Below is a small trained network, with its code and all its weights. Each question gives an input and a class and asks what happens when units are switched off, that is, made to give their printed mean instead of their output.

import numpy as np


def w(rows, s, z=0):
    codes = np.array(rows[::2]) - 128.0
    scale = np.full(codes.shape[1], s)
    scale[-1] = z or s
    return codes * scale


def f(y):
    return y / 2 * (1 + np.tanh(0.7978845608 * (y + 0.044715 * y**3)))


def log_softmax(a):
    a = a - a.max(-1, keepdims=True)
    return a - np.log(np.exp(a).sum(-1, keepdims=True))


def net(x, mask):
    res = np.array(x, float).reshape(1, 3) / 4 @ E
    y = f(res @ A[0][:, :-1].T + A[0][:, -1])
    res = res + np.where(mask, y, B[0][:, -1]) @ B[0][:, :-1]
    return log_softmax(res[-1] @ U[:, :-1].T + U[:, -1])


A, B = {}, {}
E = w([
[127,91,113,139,195,140,4,164,109,125,127,123],'x0',
[136,136,97,153,141,80,134,95,108,151,47,199],'x1',
[14,101,110,82,119,104,127,118,95,69,137,136],'x2',
],0.015)
A[0] = w([
[141,157,116,148,107,89,174,78,134,153,95,172,144],'neuron 1',
[209,178,152,187,125,133,150,114,183,202,96,146,254],'neuron 2',
[170,131,153,160,155,169,107,158,159,155,143,102,213],'neuron 3',
[134,103,87,159,184,105,83,129,98,140,89,163,78],'neuron 4',
[123,152,176,99,63,153,175,133,169,116,176,77,235],'neuron 5',
[132,107,87,152,172,104,89,135,97,149,82,170,70],'neuron 6',
[126,149,172,102,64,159,173,121,162,116,177,91,225],'neuron 7',
[84,128,95,100,93,86,165,93,97,98,108,161,107],'neuron 8',
[47,70,106,60,135,124,101,144,78,53,161,103,144],'neuron 9',
[153,119,151,143,157,168,89,167,146,138,152,94,191],'neuron 10',
[132,111,90,156,174,103,89,128,95,142,83,159,74],'neuron 11',
[168,135,148,154,155,174,112,158,154,148,142,108,209],'neuron 12',
[115,88,137,109,169,173,72,194,124,112,175,77,122],'neuron 13',
[124,155,106,130,92,79,175,69,120,135,81,178,103],'neuron 14',
[1,81,97,74,111,88,132,103,89,44,132,144,227],'neuron 15',
],0.0082,0.0036)
B[0] = w([
[147,245,66,182,78,122,149,177,63,150,149,173,184],'neuron 1',
[209,225,85,212,77,228,215,147,118,78,104,150,237],'neuron 2',
[185,139,155,213,130,98,108,138,167,197,111,52,184],'neuron 3',
[115,86,163,101,168,191,172,82,197,67,84,113,191],'neuron 4',
[96,69,181,82,195,179,175,47,204,64,68,106,200],'neuron 5',
[99,75,165,90,174,188,179,51,185,65,72,114,187],'neuron 6',
[90,79,192,83,195,175,177,42,202,70,68,106,195],'neuron 7',
[50,137,168,83,180,46,25,106,92,178,217,129,180],'neuron 8',
[147,135,83,114,96,199,174,144,73,52,242,241,221],'neuron 9',
[201,147,138,212,106,96,102,170,146,193,126,67,176],'neuron 10',
[104,86,170,87,176,186,182,62,185,70,80,109,184],'neuron 11',
[191,140,157,195,139,101,111,150,163,183,108,53,179],'neuron 12',
[217,171,69,199,44,144,99,227,62,139,225,153,190],'neuron 13',
[115,204,104,141,104,67,61,173,28,199,223,163,185],'neuron 14',
[69,119,127,74,141,87,101,96,87,119,243,254,249],'neuron 15',
],0.0057,0.016)
U = w([
[144,113,179,139,168,173,174,76,215,118,2,68,255],'0',
[164,170,15,156,33,176,144,194,61,101,161,177,150],'1',
[78,22,174,62,191,138,129,59,153,71,129,143,65],'2',
[92,165,116,115,120,6,79,122,74,222,157,144,41],'3',
[161,118,141,167,106,92,36,198,139,216,146,57,87],'4',
],0.008,0.0028)

Each question gives the input, the list of numbers given to net, and the class t.
The units are the neurons (one row each of A and B). Each row of codes is followed by its name. A weight is (code - 128) times the scale printed after its matrix; where a second scale follows, it is the last column's (A, B and U).
mask holds one flag per neuron, in row order. A switched-off neuron (its flag False) gives its mean, the last column of its row in B, instead of its output. The means were averaged over made-up inputs and are rounded, as every weight is.
A unit's drop is (log p(t) with every unit on - log p(t) with that unit switched off) / (log p(t) with every unit on - log p(t) with every unit switched off).
The circuit of an input: a set's keep is (log p(t) with only the set's units on - log p(t) with every unit switched off) / (log p(t) with every unit on - log p(t) with every unit switched off). Starting from the 12 units with the biggest drops (on a tie, the unit counted first), units are removed one at a time, each time the one whose removal leaves the highest keep (on an exact tie, the one counted first), for as long as the keep stays at least 0.8.
units of the circuit, in order: the units of the circuit, biggest drop first
top k neurons: the k neurons with the biggest drops, biggest first
drop of u: that unit's drop, to one decimal
input [3,-7,0], class 4: units of the circuit, in order => [neuron 2; neuron 10]
input [6,0,0], class 4: units of the circuit, in order => [neuron 2; neuron 13; neuron 15]
input [4,-8,4], class 1: units of the circuit, in order => [neuron 13]
input [3,0,-8], class 4: top 2 neurons => [neuron 5; neuron 7]
input [1,-5,0], class 4: top 2 neurons => [neuron 2; neuron 13]
input [0,4,2], class 3: top 3 neurons => [neuron 5; neuron 7; neuron 2]
input [1,3,-7], class 0: top 3 neurons => [neuron 9; neuron 13; neuron 15]
input [6,0,-1], class 4: top 4 neurons => [neuron 13; neuron 5; neuron 7; neuron 2]
input [7,-7,2], class 1: top 2 neurons => [neuron 9; neuron 13]
input [1,5,-6], class 0: top 4 neurons => [neuron 9; neuron 13; neuron 15; neuron 6]
input [1,-7,0], class 4: drop of neuron 10 => 0.2
input [2,7,2], class 2: drop of neuron 6 => 0.1
input [6,-1,7], class 1: drop of neuron 9 => 0.3
input [-8,2,7], class 3: top neuron => [neuron 14]
